Below is a small trained network, with its code and all its weights. Each question gives an input and a target symbol and asks what happens when units are switched off, that is, made to give their printed mean instead of their output.

import numpy as np


def w(rows, s, z=0):
    codes = np.array(rows[::2]) - 128.0
    scale = np.full(codes.shape[1], s)
    scale[-1] = z or s
    return codes * scale


def f(y):
    return y / 2 * (1 + np.tanh(0.7978845608 * (y + 0.044715 * y**3)))


def softmax(a):
    e = np.exp(a - a.max(-1, keepdims=True))
    return e / e.sum(-1, keepdims=True)


def log_softmax(a):
    a = a - a.max(-1, keepdims=True)
    return a - np.log(np.exp(a).sum(-1, keepdims=True))


def net(x, mask):
    ids = ['αδεζηθλπφψω'.index(c) for c in x.split()]
    T = len(ids)
    res = E[ids] + P[:T]
    r = res
    for j in range(3):
        rows = slice(2 * j, 2 * j + 2)
        q, k, v = (r @ M[0][rows].T for M in (Q, K, V))
        z = softmax(np.where(np.tri(T) > 0, q @ k.T / 2**0.5, -1e9)) @ v
        o = O[0][rows]
        res = res + np.where(mask[j], z, o[:, -1]) @ o[:, :-1]
    y = f(res @ A[0][:, :-1].T + A[0][:, -1])
    res = res + np.where(mask[3:11], y, B[0][:, -1]) @ B[0][:, :-1]
    return log_softmax(res[-1] @ U[:, :-1].T + U[:, -1])


Q, K, V, O, A, B = {}, {}, {}, {}, {}, {}
E = w([
[164,156,185,184,155,163,146,115,112,106,117,114],'α',
[180,213,131,134,104,159,67,97,124,156,169,148],'δ',
[145,132,81,183,115,109,107,119,97,120,167,161],'ε',
[176,105,155,166,170,183,177,96,145,120,104,153],'ζ',
[156,143,138,178,151,81,118,131,78,116,146,81],'η',
[156,141,71,160,105,111,177,130,176,126,166,112],'θ',
[171,133,186,140,189,138,132,110,115,159,183,68],'λ',
[159,172,120,111,56,91,186,171,147,135,175,173],'π',
[147,135,96,136,143,164,116,140,156,159,185,184],'φ',
[190,174,172,137,157,145,86,149,146,123,117,172],'ψ',
[175,112,161,114,91,93,158,32,113,147,253,130],'ω',
],0.021)
P = w([
[11,253,145,102,192,92,177,116,136,143,120,147],'0',
[137,49,181,182,81,139,45,138,123,122,113,111],'1',
[171,233,115,86,133,79,159,112,89,173,176,160],'2',
[130,62,172,190,68,165,92,176,116,148,125,118],'3',
[197,193,100,122,213,122,135,144,103,174,115,160],'4',
[141,68,163,212,73,183,87,197,120,158,110,125],'5',
[179,188,91,65,194,152,151,162,107,104,159,141],'6',
[150,62,179,199,77,175,46,168,125,126,130,111],'7',
[180,166,83,71,175,152,178,161,89,93,143,144],'8',
[135,54,177,203,69,190,107,185,112,165,130,127],'9',
[177,141,71,91,139,132,212,143,54,75,124,165],'10',
[126,66,175,191,51,195,79,172,112,164,150,140],'11',
],0.011)
Q[0] = w([
[120,46,102,215,29,128,118,178,224,158,175,107],'h0',
[98,169,112,53,199,62,193,94,103,111,50,79],'h0',
[110,42,166,154,108,123,81,176,61,145,168,75],'h1',
[135,108,220,247,62,179,62,159,110,100,181,105],'h1',
[119,170,13,46,240,16,148,65,85,106,102,67],'h2',
[100,83,184,90,188,39,156,170,162,82,103,171],'h2',
],0.014)
K[0] = w([
[19,145,108,164,134,87,115,88,249,154,119,115],'h0',
[225,128,129,123,125,119,156,152,122,98,127,106],'h0',
[52,133,150,123,165,82,120,128,102,168,116,78],'h1',
[31,186,185,155,147,117,123,113,136,116,106,117],'h1',
[224,74,65,141,109,103,130,183,84,135,172,69],'h2',
[171,110,162,110,136,98,152,176,141,104,122,169],'h2',
],0.019)
V[0] = w([
[122,199,111,189,57,107,85,117,162,86,91,47],'h0',
[142,115,28,189,102,152,174,186,212,150,202,118],'h0',
[147,129,138,186,153,108,106,189,6,86,137,82],'h1',
[130,128,166,76,136,199,159,160,129,190,182,28],'h1',
[90,136,181,61,91,84,81,195,161,155,129,162],'h2',
[103,112,51,121,138,65,95,141,110,159,205,42],'h2',
],0.02)
O[0] = w([
[111,101,121,37,137,191,145,200,99,130,205,203,133],'h0',
[182,91,170,152,102,99,124,94,76,91,73,204,140],'h0',
[170,116,154,156,60,170,128,76,71,42,139,174,50],'h1',
[97,73,126,143,168,122,47,49,5,165,183,133,59],'h1',
[141,71,55,116,105,163,141,38,100,50,111,67,1],'h2',
[120,104,87,74,211,155,76,111,216,136,111,118,134],'h2',
],0.011,0.0037)
A[0] = w([
[98,146,108,132,201,190,190,58,146,80,85,112,6],'n0',
[172,197,99,127,207,143,190,126,94,112,194,173,170],'n1',
[149,244,78,119,173,145,175,152,75,56,92,143,160],'n2',
[135,229,140,136,205,77,188,134,195,83,165,154,158],'n3',
[130,194,120,97,223,124,132,128,107,102,139,191,250],'n4',
[75,188,147,88,177,74,165,127,190,152,111,91,24],'n5',
[117,246,127,170,185,65,163,87,132,96,136,154,46],'n6',
[121,245,124,65,186,63,190,76,147,112,77,110,180],'n7',
],0.011,0.0027)
B[0] = w([
[104,236,178,57,77,114,130,172,107,91,117,115,147],'n0',
[121,152,150,98,138,26,69,108,145,43,73,111,228],'n1',
[138,92,144,143,164,172,194,53,153,174,99,195,198],'n2',
[144,144,97,159,164,147,37,202,60,161,83,69,253],'n3',
[128,119,106,124,68,148,226,83,130,158,214,92,213],'n4',
[88,111,129,110,53,148,161,62,150,95,95,201,184],'n5',
[113,16,122,4,119,88,155,85,174,132,194,115,215],'n6',
[120,168,106,168,167,130,93,191,91,81,201,117,190],'n7',
],0.011,0.021)
U = w([
[144,34,133,60,63,153,91,64,33,94,56,121,126],'α',
[87,185,108,20,254,84,142,170,87,136,170,56,152],'δ',
[166,78,198,121,165,113,143,78,126,140,159,177,176],'ε',
[195,155,164,165,210,6,130,64,186,121,141,103,183],'ζ',
[106,117,187,95,82,105,89,118,112,173,120,99,3],'η',
[62,140,172,136,142,108,85,80,173,132,114,139,130],'θ',
[148,113,184,126,134,158,60,151,140,132,132,99,161],'λ',
[106,171,206,173,134,82,92,131,106,100,174,152,95],'π',
[122,75,186,117,90,165,72,115,151,54,179,127,44],'φ',
[99,119,150,131,144,147,76,97,33,138,137,126,119],'ψ',
[126,138,150,176,121,139,159,105,143,130,181,70,120],'ω',
],0.0048,0.0032)

Each question gives the input, a string of symbols that net reads in full, and the target symbol t.
The units are the heads (2 rows each of Q, K, V and O) and the neurons (one row each of A and B). Each row of codes is followed by its name. A weight is (code - 128) times the scale printed after its matrix; where a second scale follows, it is the last column's (O, A, B and U).
mask holds one flag per unit, heads first, then neurons. A switched-off unit (its flag False) gives its mean, the last column of its rows in O or B, instead of its output. The means were averaged over made-up inputs and are rounded, as every weight is.
A unit's drop is (log p(t) with every unit on - log p(t) with that unit switched off) / (log p(t) with every unit on - log p(t) with every unit switched off).
The circuit of an input: a set's keep is (log p(t) with only the set's units on - log p(t) with every unit switched off) / (log p(t) with every unit on - log p(t) with every unit switched off). Starting from all 11 units, units are removed one at a time, each time the one whose removal leaves the highest keep (on an exact tie, the one counted first), for as long as the keep stays at least 0.8.
circuit, biggest first: the units of the circuit, biggest drop first
unit that matters most: the unit with the biggest drop
top k neurons: the k neurons with the biggest drops, biggest first
heads that matter: for each layer, one digit per head in row order, 1 if its drop is at least 0.15 and else 0, layers parted by /
input ζ λ ε δ ε λ η ψ δ ψ ζ, target ζ: unit that matters most => h2
input δ η ζ ζ π δ π ε ω π ε δ, target δ: heads that matter => 110
input θ ψ ω φ δ φ π ε ε, target ζ: heads that matter => 101
input η θ η ψ ζ π α ε ω ζ π, target ζ: circuit, biggest first => h0, n5
input ω ψ η ε ε φ ε δ λ π η φ, target θ: circuit, biggest first => h0, n5, h1, h2
input ζ θ ζ π π η δ ε ζ ζ θ, target ζ: top 3 neurons => n1, n5, n6
input λ ψ ε λ ζ π, target ψ: heads that matter => 010
input θ π ε ε π, target ζ: heads that matter => 110
input φ ε ζ, target δ: top 4 neurons => n7, n6, n3, n0
input η π ζ φ φ, target ζ: heads that matter => 100
input π ε ψ ε ψ φ ε π ζ ω ε δ, target α: heads that matter => 101
input ω α ω ψ α η η ε α ε, target θ: heads that matter => 111
input λ φ ζ π δ δ ε φ, target ψ: heads that matter => 010
input δ ψ ε δ ζ ε, target δ: circuit, biggest first => h0
input η π ω ε θ θ, target φ: circuit, biggest first => h1, h0
input ψ η ζ φ π α, target ω: heads that matter => 101
input ε δ ε ε ω ε ζ δ λ α, target λ: circuit, biggest first => h1, n3, h2
input φ ω ψ δ α α ψ θ ζ δ α, target ε: top 4 neurons => n2, n3, n6, n7
input δ α δ η π ψ θ π δ η ψ, target ζ: heads that matter => 111
input α ε ζ π φ θ α η, target π: circuit, biggest first => h2
